Below are the code and all the weights of a small trained network. Each question names an input and a target symbol and asks about switching units off, where a switched-off unit gives its printed mean instead of its output.

import numpy as np


def w(rows, s, z=0):
    codes = np.array(rows[::2]) - 128.0
    scale = np.full(codes.shape[1], s)
    scale[-1] = z or s
    return codes * scale


def norm(h):
    return h / np.sqrt((h * h).mean(-1, keepdims=True) + 1e-5)


def f(y):
    return np.maximum(y, 0)


def softmax(a):
    e = np.exp(a - a.max(-1, keepdims=True))
    return e / e.sum(-1, keepdims=True)


def log_softmax(a):
    a = a - a.max(-1, keepdims=True)
    return a - np.log(np.exp(a).sum(-1, keepdims=True))


def net(x, mask):
    ids = ['ΓΔΛΠΣΦΨαβεζηθμξω'.index(c) for c in x.split()]
    T = len(ids)
    res = E[ids] + P[:T]
    u = 0
    for l in range(2):
        r = norm(res)
        for j in range(3):
            rows = slice(2 * j, 2 * j + 2)
            q, k, v = (r @ M[l][rows].T for M in (Q, K, V))
            z = softmax(np.where(np.tri(T) > 0, q @ k.T / 2**0.5, -1e9)) @ v
            o = O[l][rows]
            res = res + np.where(mask[u + j], z, o[:, -1]) @ o[:, :-1]
        u += 3
        y = f(norm(res) @ A[l][:, :-1].T + A[l][:, -1])
        res = res + np.where(mask[u : u + 8], y, B[l][:, -1]) @ B[l][:, :-1]
        u += 8
    return log_softmax(norm(res)[-1] @ U[:, :-1].T + U[:, -1])


Q, K, V, O, A, B = {}, {}, {}, {}, {}, {}
E = w([
[121,168,89,92,193,181],'Γ',
[158,102,80,72,95,128],'Δ',
[102,150,116,170,162,186],'Λ',
[73,143,118,159,152,190],'Π',
[172,108,120,89,137,120],'Σ',
[192,110,133,58,112,166],'Φ',
[4,134,170,94,112,85],'Ψ',
[207,112,161,106,131,155],'α',
[111,88,92,172,134,128],'β',
[51,132,57,94,169,120],'ε',
[80,182,203,176,150,132],'ζ',
[140,185,92,184,77,87],'η',
[109,75,165,117,97,155],'θ',
[120,121,82,201,163,163],'μ',
[148,129,71,104,64,134],'ξ',
[111,157,99,87,176,165],'ω',
],0.029)
P = w([
[163,120,229,155,255,223],'0',
[184,174,168,172,206,208],'1',
[182,179,157,178,172,187],'2',
[172,179,146,188,153,175],'3',
[166,170,143,193,145,161],'4',
[159,156,137,192,137,150],'5',
[151,137,141,192,129,140],'6',
[146,133,132,191,119,134],'7',
[138,128,125,193,116,119],'8',
[134,111,131,190,110,117],'9',
[117,88,141,188,107,115],'10',
],0.0086)
Q[0] = w([
[210,78,48,5,91,188],'L0H1',
[142,101,211,49,107,81],'L0H1',
[133,93,95,28,159,200],'L0H2',
[151,155,130,153,226,139],'L0H2',
[120,91,222,64,75,72],'L0H3',
[254,145,199,21,105,74],'L0H3',
],0.0091)
K[0] = w([
[139,138,6,71,63,201],'L0H1',
[74,118,154,126,89,174],'L0H1',
[76,89,120,79,166,177],'L0H2',
[122,146,166,143,151,96],'L0H2',
[135,109,160,140,132,172],'L0H3',
[167,149,173,157,185,207],'L0H3',
],0.014)
V[0] = w([
[92,207,203,142,176,106],'L0H1',
[145,168,67,22,129,84],'L0H1',
[182,110,60,141,67,170],'L0H2',
[169,185,99,128,63,96],'L0H2',
[146,151,27,130,124,113],'L0H3',
[1,91,120,40,97,143],'L0H3',
],0.0094)
O[0] = w([
[64,131,66,125,72,213,36],'L0H1',
[186,183,162,57,127,166,3],'L0H1',
[77,31,166,147,121,125,239],'L0H2',
[20,146,99,194,74,174,106],'L0H2',
[168,142,33,82,222,169,99],'L0H3',
[2,43,117,105,152,66,118],'L0H3',
],0.0087,0.0044)
A[0] = w([
[104,162,151,222,134,112,3],'L0N1',
[38,163,59,116,131,160,24],'L0N2',
[119,6,144,105,194,175,121],'L0N3',
[63,62,89,223,146,240,126],'L0N4',
[228,40,62,93,70,135,170],'L0N5',
[182,135,204,45,146,48,123],'L0N6',
[64,112,55,57,179,74,5],'L0N7',
[129,113,65,118,229,117,53],'L0N8',
],0.011,0.0073)
B[0] = w([
[106,114,115,108,95,243,142],'L0N1',
[119,181,125,118,166,11,150],'L0N2',
[185,182,119,114,137,92,211],'L0N3',
[175,175,150,101,187,153,254],'L0N4',
[117,82,240,166,105,106,208],'L0N5',
[166,247,92,101,123,176,184],'L0N6',
[74,137,63,128,224,52,146],'L0N7',
[97,87,88,156,187,39,159],'L0N8',
],0.013,0.01)
Q[1] = w([
[93,38,197,160,102,82],'L1H1',
[54,169,122,195,252,70],'L1H1',
[85,116,45,84,195,111],'L1H2',
[92,183,53,173,159,198],'L1H2',
[139,160,143,204,149,17],'L1H3',
[98,132,162,57,90,143],'L1H3',
],0.013)
K[1] = w([
[105,27,195,112,108,119],'L1H1',
[7,159,120,215,188,74],'L1H1',
[38,144,45,131,169,193],'L1H2',
[20,166,118,186,85,155],'L1H2',
[97,68,190,140,73,195],'L1H3',
[120,176,119,177,137,43],'L1H3',
],0.013)
V[1] = w([
[39,185,99,249,91,42],'L1H1',
[116,159,172,82,202,155],'L1H1',
[196,61,77,131,34,97],'L1H2',
[119,76,112,72,149,172],'L1H2',
[90,138,175,196,87,139],'L1H3',
[158,85,127,147,57,78],'L1H3',
],0.011)
O[1] = w([
[170,44,59,128,9,127,126],'L1H1',
[67,63,169,117,157,185,205],'L1H1',
[179,179,173,157,162,18,21],'L1H2',
[130,118,196,171,167,116,2],'L1H2',
[163,118,68,83,166,173,247],'L1H3',
[163,48,110,116,108,152,185],'L1H3',
],0.012,0.0054)
A[1] = w([
[85,217,208,137,184,95,32],'L1N1',
[133,106,182,133,202,151,28],'L1N2',
[135,238,21,103,104,163,94],'L1N3',
[116,66,225,127,47,129,2],'L1N4',
[170,145,169,99,156,219,126],'L1N5',
[25,90,34,148,207,50,120],'L1N6',
[89,252,51,170,193,131,49],'L1N7',
[190,192,43,236,77,82,136],'L1N8',
],0.012,0.0076)
B[1] = w([
[166,88,73,56,73,100,180],'L1N1',
[157,193,102,171,93,94,179],'L1N2',
[111,51,39,182,120,168,197],'L1N3',
[81,98,123,215,173,131,195],'L1N4',
[122,202,127,107,78,141,255],'L1N5',
[133,127,153,9,105,99,182],'L1N6',
[180,15,151,179,103,48,177],'L1N7',
[199,205,87,163,132,23,179],'L1N8',
],0.016,0.0092)
U = w([
[218,159,132,75,50,135,164],'Γ',
[98,179,210,216,117,162,255],'Δ',
[98,5,204,171,136,136,234],'Λ',
[102,132,120,156,118,102,99],'Π',
[197,85,85,109,203,175,112],'Σ',
[89,154,134,100,164,96,120],'Φ',
[30,85,122,87,39,125,232],'Ψ',
[180,117,28,202,36,120,44],'α',
[69,71,82,90,167,13,144],'β',
[101,124,137,146,116,92,90],'ε',
[139,111,113,138,163,122,138],'ζ',
[56,149,162,141,178,187,116],'η',
[155,145,126,199,187,141,8],'θ',
[168,133,151,179,189,25,23],'μ',
[46,111,94,140,69,233,146],'ξ',
[78,131,135,98,120,88,112],'ω',
],0.015,0.0049)

Each question gives the input, a string of symbols that net reads in full, and the target symbol t.
The units are the heads (2 rows each of Q, K, V and O) and the neurons (one row each of A and B). Each row of codes is followed by its name. A weight is (code - 128) times the scale printed after its matrix; where a second scale follows, it is the last column's (O, A, B and U).
mask holds one flag per unit, layer by layer, with each layer's heads first. A switched-off unit (its flag False) gives its mean, the last column of its rows in O or B, instead of its output. The means were averaged over made-up inputs and are rounded, as every weight is.
A unit's drop is (log p(t) with every unit on - log p(t) with that unit switched off) / (log p(t) with every unit on - log p(t) with every unit switched off).
The circuit of an input: a set's keep is (log p(t) with only the set's units on - log p(t) with every unit switched off) / (log p(t) with every unit on - log p(t) with every unit switched off). Starting from the 12 units with the biggest drops (on a tie, the unit counted first), units are removed one at a time, each time the one whose removal leaves the highest keep (on an exact tie, the one counted first), for as long as the keep stays at least 0.8.
units of the circuit, in order: the units of the circuit, biggest drop first
unit that matters most: the unit with the biggest drop
top k neurons: the k neurons with the biggest drops, biggest first
top k neurons in layer l: the k neurons of layer l with the biggest drops, biggest first
which heads matter: for each layer, one digit per head in row order, 1 if its drop is at least 0.15 and else 0, layers parted by /
input ε η β Ψ ω, target Ψ: which heads matter : 111 / 110
input η θ Σ Γ θ ξ η β ε μ, target β: top neuron : L1N6
input Λ α β θ θ θ ξ θ ζ β, target ξ: which heads matter : 100 / 010
input ζ η θ θ Π, target α: units of the circuit, in order : L0H2, L1H1
input α η Π η θ Λ β Γ Γ Γ, target α: which heads matter : 001 / 001
input ξ θ Λ ξ ε ξ ε Π, target β: top 3 neurons : L0N2, L0N8, L1N6
input ξ ξ Π, target Σ: top 4 neurons : L0N5, L0N4, L0N2, L1N7
input θ ω ξ ε θ θ Φ α Γ, target β: which heads matter : 001 / 000
input θ α θ Π, target η: top 2 neurons in layer 0 : L0N5, L0N1
input θ Σ Γ, target Γ: top 3 neurons : L1N1, L1N5, L1N4
input θ α η ξ ξ, target Δ: which heads matter : 011 / 000
input Φ ξ θ μ, target Σ: top 3 neurons in layer 0 : L0N4, L0N8, L0N5
input Γ ζ β Π, target ξ: which heads matter : 000 / 110
input Λ η Γ Π, target α: which heads matter : 010 / 001
input ξ θ θ Π β Δ ζ Λ, target ξ: which heads matter : 100 / 110
input θ θ β Γ θ ξ α θ Λ, target Σ: which heads matter : 001 / 000
input θ Γ θ η θ η η θ Π ω, target α: top neuron : L1N3
input θ θ μ ω β Π θ ε ξ, target Γ: top 2 neurons : L0N6, L0N5
input θ θ θ θ Λ, target Δ: top 2 neurons in layer 0 : L0N4, L0N7
input μ Γ Λ, target Δ: which heads matter : 000 / 111
input β θ θ ξ Π, target Σ: top neuron : L0N4
input ζ ξ θ θ θ Λ θ θ ε θ ω, target β: top 2 neurons : L0N8, L0N7
input ξ ω θ ξ ε α β, target β: top 4 neurons : L0N8, L1N6, L0N6, L0N7
input Ψ Π θ θ β, target Ψ: units of the circuit, in order : L0H3, L1N6
input ξ ξ μ ξ ξ, target Λ: top 4 neurons in layer 0 : L0N5, L0N4, L0N6, L0N3
input ξ ξ θ Γ μ, target Σ: top 2 neurons in layer 0 : L0N8, L0N4
input η θ ε Φ θ ξ θ Δ η ω, target α: which heads matter : 100 / 100
input θ θ ξ ω ξ ω θ Λ β, target Σ: unit that matters most : L0H3
